In the rows, 100 means zero.
Each row is followed by its class.
95 103 162 99 98 102 103 95 82 101 100 90 94 104 95 97 88 104 105 81 102
 96 104 102 96 117 89 98 107 93 99 103 99 108 100 112 99 114 103 106 104
 102 100 100 97 109 102 70 101 105 114 99 112 : j116
96 101 104 104 101 108 99 97 110 96 96 99 95 97 101 112 96 98 87 85 102
 99 101 102 100 97 109 99 98 102 89 100 97 89 85 106 99 92 98 119 96 121
 99 100 82 106 97 87 105 112 95 99 100 : j465
105 102 49 102 100 98 94 107 100 101 104 97 105 98 98 100 106 104 111
 109 95 105 100 98 100 89 110 101 101 92 102 100 99 103 110 96 102 104
 101 96 99 90 100 95 111 95 103 122 98 97 94 103 95 : J681
99 100 59 99 99 104 102 106 113 102 102 100 103 95 108 103 99 100 96 105
 100 107 100 100 102 92 111 103 100 104 95 96 98 101 95 95 99 101 99 98
 94 100 100 100 98 99 96 111 102 100 91 104 95 : J681
103 101 52 101 96 112 100 105 106 103 104 98 98 94 103 97 96 104 96 102
 103 119 112 102 107 94 124 98 100 101 91 93 93 120 92 100 100 111 102
 97 94 103 101 100 97 100 97 103 96 104 86 104 97 : J561
103 99 91 103 109 85 89 97 74 100 100 101 106 103 97 105 108 103 122 94
 91 69 101 98 103 90 90 100 99 74 102 109 104 90 119 101 101 96 103 94
 105 93 100 109 122 103 107 126 104 102 105 101 93 : j116
105 102 81 99 100 94 103 101 103 100 105 101 102 100 101 100 106 97 105
 103 101 100 101 98 101 96 94 104 101 98 109 102 105 97 106 95 100 95
 101 92 103 88 100 101 108 97 99 120 98 93 99 98 96 : J681
97 107 165 97 99 97 109 96 98 102 97 100 95 105 97 92 90 96 94 93 105
 101 98 102 96 118 82 99 98 105 102 100 103 103 97 102 100 104 99 101
 100 99 100 99 92 104 101 77 100 96 108 98 107 : J988
92 102 98 98 99 116 109 108 129 96 97 103 100 94 105 106 102 94 73 103
 106 117 99 104 99 102 106 100 97 128 96 94 97 97 77 96 99 87 91 111 93
 113 102 101 76 100 88 87 99 98 84 100 97 : J681
97 99 86 98 96 115 100 106 107 101 102 99 93 99 99 101 91 103 89 95 103
 119 100 118 99 101 116 96 101 105 88 96 92 116 85 101 96 110 98 103 98
 107 95 99 88 101 97 89 102 103 92 102 102 : J561
100 100 119 98 112 99 101 100 86 103 102 97 99 102 100 100 108 94 99 101
 105 69 102 96 97 101 86 104 99 105 100 103 99 106 97 103 99 92 92 92
 102 98 104 100 101 99 95 109 99 95 98 100 102 : J988
96 99 165 99 100 105 110 95 94 97 99 97 96 101 105 97 93 95 86 101 103
 94 97 102 92 119 81 101 98 116 103 101 104 110 90 103 101 100 96 97 100
 98 104 98 91 104 95 78 98 96 105 95 111 : J988
95 99 154 100 101 105 102 92 89 99 98 99 96 102 99 100 92 99 98 92 103
 95 98 103 96 116 89 97 98 103 100 104 100 101 94 106 104 106 99 106 101
 103 106 99 89 106 103 74 97 100 108 97 108 : J561
98 105 157 98 108 97 100 94 81 101 97 98 96 112 99 95 94 97 99 91 98 78
 96 91 94 109 80 100 99 97 106 103 102 105 105 107 101 100 98 97 101 97
 103 101 99 101 103 91 97 99 109 89 109 : j116
103 98 90 99 101 93 102 99 107 93 102 95 105 101 100 97 107 94 99 113 99
 103 102 97 100 96 89 104 98 103 109 102 106 88 110 91 102 87 95 94 104
 88 100 99 106 91 100 115 99 92 100 101 98 : J681
100 102 138 99 104 99 106 96 84 103 98 99 100 106 102 98 101 97 98 96
 103 75 100 101 97 109 88 101 98 105 104 102 100 111 95 108 103 93 98 94
 98 95 105 97 99 103 94 100 100 97 106 99 107 : J988
97 100 104 100 97 114 104 102 110 101 98 99 96 94 103 104 94 101 86 94
 108 108 98 104 101 103 108 101 99 115 91 94 93 118 81 107 98 104 98 108
 94 113 98 98 83 106 92 77 101 105 93 100 105 : J561
97 99 165 94 106 98 103 96 89 99 95 102 99 103 101 99 101 95 91 98 102
 73 99 100 92 109 77 97 97 117 101 108 103 105 90 105 101 87 90 100 100
 103 106 101 91 103 92 92 101 95 100 96 110 : j116
94 101 162 99 101 102 103 94 86 100 96 98 94 105 101 97 90 98 99 87 101
 88 98 99 96 117 84 99 97 100 99 105 102 104 93 107 96 102 100 104 101
 96 103 98 98 105 101 74 105 102 109 97 110 : j116
102 101 46 101 98 98 93 104 99 101 106 100 103 98 100 100 109 112 114
 107 97 108 101 101 101 88 115 101 102 88 96 98 99 104 110 98 99 107 105
 96 101 97 95 100 112 94 106 116 102 97 95 103 95 : J681
106 100 120 104 110 87 92 98 66 106 103 97 100 108 93 101 102 99 125 93
 91 68 100 95 98 94 92 101 99 76 99 109 100 98 114 106 104 104 105 92
 106 92 102 97 121 99 107 119 101 100 109 99 100 : j116
99 99 142 97 99 100 104 94 88 101 99 99 99 105 96 100 96 99 106 91 98 92
 99 95 98 110 87 99 101 94 103 101 103 103 105 93 101 105 103 100 101 99
 102 98 96 107 102 87 102 99 105 110 108 : J561
106 102 35 96 95 113 104 111 117 99 103 98 100 95 109 97 101 104 87 109
 107 123 100 103 100 98 120 101 103 115 96 89 95 117 92 96 101 104 99 95
 94 94 102 102 91 96 89 102 100 102 82 105 91 : J561
94 96 122 102 99 100 101 95 109 98 97 101 97 98 98 107 92 101 94 80 98
 110 102 101 103 105 104 98 100 90 93 104 101 78 95 106 98 105 103 122
 101 110 93 101 88 107 107 77 101 106 107 98 99 : j465
100 100 128 100 110 93 100 98 80 102 99 99 96 104 100 96 104 94 108 95
 96 69 101 98 99 102 83 101 99 94 104 105 107 101 105 106 102 93 103 94
 105 96 105 98 107 100 100 108 103 101 106 98 105 : j116
98 102 148 103 91 103 108 94 114 98 93 104 97 98 96 99 92 97 87 97 100
 121 103 105 98 115 88 99 98 106 99 101 103 85 97 99 96 97 100 117 98
 110 97 103 86 104 101 68 101 102 109 97 104 : j465
99 101 149 98 102 100 101 93 80 101 103 98 99 108 99 94 96 98 108 95 99
 82 99 98 97 107 86 99 98 97 105 104 99 112 103 107 101 103 97 93 104 94
 99 96 103 102 103 96 101 97 109 97 109 : J988
96 99 152 99 95 103 104 93 110 97 98 105 97 100 97 95 92 96 94 97 102
 125 97 103 99 119 82 99 101 104 107 101 107 89 99 97 102 104 102 106
 103 104 99 99 89 103 103 65 101 97 110 96 106 : j465
93 98 164 99 97 108 109 95 108 98 97 99 95 101 99 96 87 97 84 96 105 113
 97 103 96 120 84 97 103 112 101 99 106 101 91 101 103 103 99 103 102
 104 106 103 82 102 100 68 99 101 107 97 110 : J988
98 100 92 99 94 108 99 98 108 102 99 99 103 96 78 101 97 102 111 99 101
 117 100 102 105 103 109 100 100 111 97 98 98 105 93 99 99 105 101 106
 97 101 98 101 96 100 99 90 90 104 95 101 98 : J681
93 99 148 99 94 109 106 96 107 95 103 100 97 103 99 98 89 99 85 90 106
 115 99 105 96 120 91 99 100 106 104 100 101 101 89 103 99 102 99 110 99
 108 103 100 83 103 97 64 102 105 107 97 110 : J988
102 102 57 100 97 103 97 105 109 101 99 100 104 96 96 103 102 104 103
 100 101 111 105 100 103 92 116 101 104 96 95 101 97 101 98 97 98 105
 102 102 95 104 94 106 99 101 99 108 99 105 95 100 94 : J681
106 102 35 101 94 104 99 110 104 104 108 96 104 96 99 99 109 110 113 110
 102 123 100 96 101 92 125 101 104 93 97 92 94 117 108 94 99 119 107 86
 99 90 96 98 108 95 102 115 99 105 96 108 95 : J561
99 98 131 97 95 104 101 99 99 100 99 100 93 100 99 101 92 101 93 87 105
 101 99 102 99 109 98 99 103 102 93 102 100 101 94 107 96 107 98 111 99
 105 97 101 90 104 101 72 101 108 103 98 106 : J561
102 99 113 99 108 94 106 97 84 100 100 101 101 103 100 106 108 95 108 99
 96 66 101 97 98 89 93 100 99 95 102 105 101 95 104 109 103 94 100 97
 101 104 105 99 107 101 100 117 101 101 103 99 101 : j116
95 97 139 102 97 102 99 93 93 100 96 100 97 103 96 98 91 101 97 81 100
 97 98 102 99 113 93 101 99 99 96 101 102 103 98 106 100 106 99 107 100
 101 107 97 92 109 102 79 102 106 107 98 111 : J561
108 100 69 94 100 94 99 105 101 100 103 99 103 102 100 95 108 99 106 112
 101 101 100 97 102 94 102 100 101 98 107 97 102 97 111 92 102 99 103 91
 103 88 104 102 111 94 100 121 101 93 100 102 101 : J681
98 101 137 102 93 98 104 94 95 95 102 99 97 104 97 90 89 97 105 99 98
 118 98 101 100 118 83 96 101 97 111 105 106 93 110 96 103 109 101 96
 104 90 95 99 100 99 107 81 99 93 115 98 110 : j465
96 99 123 100 102 115 103 95 107 96 96 99 96 98 103 101 92 101 84 87 107
 103 99 104 96 112 103 98 97 112 92 97 95 106 84 104 99 101 100 110 94
 112 100 100 82 108 97 74 101 108 98 98 107 : J561
102 100 142 106 102 90 90 93 55 107 103 100 94 110 87 92 83 108 136 83
 91 81 101 97 103 107 93 95 103 63 104 110 99 105 127 112 98 129 119 97
 111 84 98 99 127 108 122 92 102 108 124 105 110 : j116
104 100 70 94 100 96 103 106 110 104 101 100 104 96 108 102 109 98 96
 110 99 101 103 99 105 90 106 101 99 108 102 94 101 103 98 95 101 94 98
 91 97 97 101 101 104 96 92 118 99 94 91 107 93 : J681
100 98 114 101 104 95 95 100 78 104 100 98 101 105 100 100 103 96 108 98
 97 69 99 98 97 101 89 100 97 95 97 105 98 109 108 104 101 100 99 92 103
 90 103 98 104 101 97 106 102 91 105 99 104 : J988
96 100 154 100 97 105 101 94 89 101 97 100 93 104 97 97 84 104 105 77
 102 96 98 102 96 110 93 95 97 99 95 104 98 108 98 109 98 117 105 102
 101 105 99 98 89 108 105 70 100 107 109 100 110 : j116
98 98 36 101 99 112 98 109 110 102 100 97 102 98 97 94 92 107 96 102 103
 120 100 101 100 97 120 99 101 104 91 93 91 120 89 102 97 116 104 98 97
 103 100 98 94 103 98 98 98 106 93 105 97 : J561
96 100 96 107 97 112 97 100 103 100 97 99 98 103 101 102 92 108 93 91
 107 110 98 105 101 105 109 98 98 103 91 99 95 110 95 104 97 106 100 114
 96 108 101 102 84 106 102 83 102 110 98 101 102 : J561
92 97 128 109 94 101 102 98 113 94 95 104 97 97 92 103 100 100 90 89 100
 114 100 104 100 113 93 100 101 101 96 101 102 83 95 101 97 99 100 118
 95 112 95 101 85 104 104 71 101 108 108 99 101 : j465
102 101 108 101 101 89 100 97 97 92 104 101 104 101 101 101 105 94 105
 108 95 111 100 105 102 100 88 105 100 99 110 102 109 88 111 91 102 89
 96 95 104 96 98 106 106 104 105 111 99 92 102 99 96 : J681
98 101 72 100 97 108 99 105 115 96 97 101 102 96 104 104 103 100 92 107
 102 119 100 101 103 96 112 100 99 113 91 95 97 103 86 99 97 98 96 105
 95 107 98 101 90 94 103 99 100 103 86 100 97 : J681

Each row is followed by its class.
100 92 93 93 98 92 102 105 105 102 117 102 102 103 100 83 99 124 98 106
 102 106 90 93 102 95 81 108 91 108 119 93 112 90 84 107 100 99 105 104
 101 107 100 107 78 102 98 94 83 115 101 96 102 : C
97 92 91 98 102 109 105 96 101 103 106 95 99 105 85 110 100 100 97 99 95
 98 112 101 103 105 107 99 106 98 114 104 94 113 103 94 102 101 103 98
 99 101 99 99 112 104 96 98 99 108 111 100 102 : R
95 81 92 84 112 124 113 97 101 106 110 87 99 113 76 112 95 107 95 102 93
 101 113 100 108 104 104 96 103 101 124 99 95 124 95 93 98 97 106 97 96
 103 100 102 112 104 94 99 78 124 124 98 107 : Z
100 97 101 98 101 101 101 102 102 100 103 99 100 101 98 99 100 105 99
 100 100 102 97 99 100 100 98 101 98 101 104 99 102 101 96 101 100 99
 100 101 101 101 100 101 97 100 99 99 96 103 101 99 102 : C
99 102 106 102 100 104 100 99 99 103 96 100 100 98 101 103 98 92 100 98
 99 100 97 100 100 100 105 95 101 99 93 100 98 103 98 100 101 99 98 102
 99 100 101 98 103 100 98 99 102 97 98 101 100 : R
102 99 88 93 95 92 96 107 101 94 109 102 101 103 105 85 102 124 100 110
 103 103 100 97 100 97 83 113 92 107 115 92 108 86 96 105 94 99 104 96
 100 104 101 108 82 99 102 99 88 113 107 95 101 : C
98 94 87 99 99 104 103 97 102 99 106 97 99 105 83 107 103 105 99 99 96
 95 116 103 102 105 104 103 107 97 115 105 94 107 107 97 101 103 103 95
 100 100 100 100 111 102 100 99 101 106 109 99 101 : R
97 91 88 97 99 102 105 97 103 101 112 97 99 105 86 103 100 110 98 99 96
 100 109 99 103 103 100 104 103 99 121 104 97 107 100 96 102 102 105 98
 99 102 100 101 103 104 97 96 97 110 108 98 103 : C
101 98 88 103 95 85 99 100 103 94 109 102 97 100 95 99 103 111 100 101
 99 99 108 99 99 102 98 108 102 99 106 104 99 94 103 100 102 105 103 98
 101 101 99 101 100 102 100 97 104 100 96 100 100 : C
98 99 102 102 103 103 105 97 99 103 99 98 99 100 94 109 101 90 99 96 97
 100 102 101 99 103 109 93 103 97 98 103 95 107 101 96 103 101 99 101
 100 99 100 97 110 102 98 99 104 96 98 101 100 : R
99 98 103 98 103 104 103 98 100 103 102 97 100 100 95 106 99 94 99 98 98
 101 98 101 102 99 105 95 103 99 100 103 99 105 98 98 103 99 98 102 100
 99 100 98 105 102 100 98 101 100 99 100 101 : R
102 100 92 96 96 92 98 104 102 96 107 102 100 102 105 88 101 119 100 105
 101 102 99 98 99 97 86 111 95 105 109 94 108 89 97 104 96 101 103 97
 102 102 100 106 86 99 101 100 93 108 102 97 100 : C
103 103 110 92 105 114 99 103 96 101 91 98 102 101 108 95 96 101 100 104
 104 101 93 100 101 95 96 98 94 106 99 89 104 102 97 104 93 93 99 99 100
 102 99 103 92 95 102 105 91 107 110 98 103 : C
98 93 98 100 103 104 106 96 102 104 107 97 98 101 91 105 99 97 96 97 96
 100 101 100 102 101 105 94 103 98 106 105 98 108 97 97 104 101 102 102
 100 100 100 96 107 104 95 96 99 101 100 101 99 : R
98 97 96 103 99 97 105 97 102 102 105 100 99 100 92 104 99 97 99 98 97
 99 102 100 100 103 103 98 104 99 102 106 98 104 99 97 104 105 101 101
 100 100 100 97 107 103 97 96 104 98 97 102 101 : R
99 100 98 102 99 97 100 98 100 101 101 101 101 101 98 104 102 96 100 99
 100 97 105 100 100 102 104 99 103 98 100 102 96 103 103 98 101 101 104
 99 100 100 100 99 105 101 100 97 105 98 99 101 100 : R
99 96 101 100 103 105 103 99 102 103 101 97 99 100 97 104 100 97 99 98
 98 100 102 100 101 102 103 97 102 99 101 102 99 105 99 98 101 99 101
 101 98 100 100 99 104 101 98 100 99 101 101 101 101 : R
98 93 89 102 97 91 102 99 106 101 113 100 99 102 91 99 101 110 99 99 97
 100 104 98 101 103 99 103 101 99 108 104 101 99 97 100 105 105 103 102
 100 100 101 101 99 105 96 95 100 102 96 101 100 : C
98 93 99 103 100 97 104 97 104 104 107 99 99 99 93 100 100 99 98 96 98
 101 95 95 101 102 104 97 101 98 101 105 100 101 93 99 106 103 102 105
 100 102 100 97 102 104 94 94 101 97 93 102 99 : R
98 94 107 96 107 113 105 98 100 106 101 96 100 101 96 101 97 97 97 98 97
 103 92 99 103 100 102 93 98 101 105 99 101 108 91 100 101 97 101 104 99
 102 100 98 97 102 96 99 91 107 102 99 103 : Z
98 92 88 88 106 124 104 97 98 101 100 91 100 111 81 111 98 107 97 104 96
 96 121 102 105 104 104 103 100 100 124 98 91 121 108 91 93 97 106 91 97
 99 100 104 112 101 101 104 89 123 124 98 105 : R
99 101 99 104 100 104 101 96 99 100 97 99 98 100 92 110 101 88 100 98 97
 95 108 103 100 105 111 97 106 96 97 107 93 107 108 94 102 102 99 98 99
 98 100 97 114 102 101 101 108 96 101 102 101 : R
99 92 82 100 94 87 103 101 106 98 117 100 99 104 90 95 103 118 99 101 97
 100 108 96 101 104 94 110 101 100 117 105 103 94 98 100 105 107 104 99
 101 102 99 103 97 105 97 93 99 107 98 98 101 : C
96 87 84 94 98 104 106 97 104 102 116 94 97 107 79 102 100 115 96 101 95
 100 112 98 101 104 99 104 103 100 124 102 98 109 98 94 102 101 107 99
 97 103 99 101 104 105 95 99 91 116 112 98 104 : C
99 100 99 98 100 102 100 101 101 100 101 99 100 101 101 97 100 104 97
 101 100 100 101 99 101 99 96 101 99 101 103 99 102 100 99 101 98 99 102
 100 99 101 102 102 97 100 100 101 97 102 103 99 101 : C
